Below are the code and all the weights of a small trained network. Each question names an input and a class and asks about switching units off, where a switched-off unit gives its printed mean instead of its output.

import numpy as np


def w(rows, s, z=0):
    codes = np.array(rows[::2]) - 128.0
    scale = np.full(codes.shape[1], s)
    scale[-1] = z or s
    return codes * scale


def f(y):
    return np.maximum(y, 0)


def log_softmax(a):
    a = a - a.max(-1, keepdims=True)
    return a - np.log(np.exp(a).sum(-1, keepdims=True))


def net(x, mask):
    res = np.array(x, float).reshape(1, 7) / 4 @ E
    y = f(res @ A[0][:, :-1].T + A[0][:, -1])
    res = res + np.where(mask, y, B[0][:, -1]) @ B[0][:, :-1]
    return log_softmax(res[-1] @ U[:, :-1].T + U[:, -1])


A, B = {}, {}
E = w([
[78,128,147,197,252],'x0',
[33,150,81,176,100],'x1',
[120,249,142,113,58],'x2',
[200,204,207,1,235],'x3',
[81,137,169,153,89],'x4',
[67,167,149,140,105],'x5',
[177,177,59,115,192],'x6',
],0.0096)
A[0] = w([
[185,103,65,148,114,178],'n1',
[152,133,118,112,163,77],'n2',
[101,192,92,128,151,216],'n3',
[95,198,147,180,114,252],'n4',
[54,180,139,88,195,216],'n5',
[146,141,77,84,12,101],'n6',
[109,108,154,184,139,253],'n7',
],0.011,0.0053)
B[0] = w([
[58,164,74,130,187,204],'n1',
[159,182,105,114,133,174],'n2',
[98,115,49,40,176,217],'n3',
[95,146,112,58,121,242],'n4',
[140,229,70,109,129,246],'n5',
[26,167,109,26,73,254],'n6',
[47,143,2,132,113,228],'n7',
],0.0092,0.0096)
U = w([
[163,157,155,131,165,54],'0',
[59,170,85,89,107,255],'1',
[176,119,117,202,72,8],'2',
[182,156,137,71,202,188],'3',
[73,3,83,178,111,113],'4',
[96,133,201,72,41,61],'5',
[130,154,159,193,95,15],'6',
],0.013,0.0054)

Each question gives the input, the list of numbers given to net, and the class t.
The units are the neurons (one row each of A and B). Each row of codes is followed by its name. A weight is (code - 128) times the scale printed after its matrix; where a second scale follows, it is the last column's (A, B and U).
mask holds one flag per neuron, in row order. A switched-off neuron (its flag False) gives its mean, the last column of its row in B, instead of its output. The means were averaged over made-up inputs and are rounded, as every weight is.
A unit's drop is (log p(t) with every unit on - log p(t) with that unit switched off) / (log p(t) with every unit on - log p(t) with every unit switched off).
The circuit of an input: a set's keep is (log p(t) with only the set's units on - log p(t) with every unit switched off) / (log p(t) with every unit on - log p(t) with every unit switched off). Starting from all 7 units, units are removed one at a time, each time the one whose removal leaves the highest keep (on an exact tie, the one counted first), for as long as the keep stays at least 0.8.
circuit, biggest first: the units of the circuit, biggest drop first
most important unit: the unit with the biggest drop
k most important neurons: the k neurons with the biggest drops, biggest first
drop of u: that unit's drop, to one decimal
input [5,3,6,8,-8,4,2], class 3: most important unit -> n6
input [-1,8,-8,5,-8,-1,-3], class 3: circuit, biggest first -> n6; n7
input [-4,2,-5,-1,0,-8,-1], class 4: circuit, biggest first -> n5; n4
input [-1,-1,6,0,5,-1,-5], class 5: 3 most important neurons -> n1; n5; n3
input [3,1,-5,0,7,-1,-7], class 4: circuit, biggest first -> n6; n5
input [6,-5,-7,1,-3,6,-2], class 4: circuit, biggest first -> n6; n4
input [3,-7,4,2,7,-1,-2], class 3: 3 most important neurons -> n6; n7; n1
input [5,-7,-1,-2,-2,4,-8], class 4: circuit, biggest first -> n6; n5
input [-5,1,-7,4,-2,-5,-8], class 4: circuit, biggest first -> n5; n6
input [-7,3,-7,3,-3,-7,-5], class 4: circuit, biggest first -> n5; n4
input [-3,-4,-3,-1,-2,-7,-8], class 4: 2 most important neurons -> n5; n4
input [-2,0,-3,-5,4,-3,-4], class 4: 2 most important neurons -> n5; n4
input [1,1,8,7,3,-3,1], class 3: drop of n6 -> 0.6
input [-2,8,-5,5,-5,-5,8], class 3: circuit, biggest first -> n6
input [-4,-6,-1,1,5,-3,3], class 3: drop of n4 -> 0.1
input [-2,-3,1,4,5,-7,3], class 3: drop of n4 -> 0.0
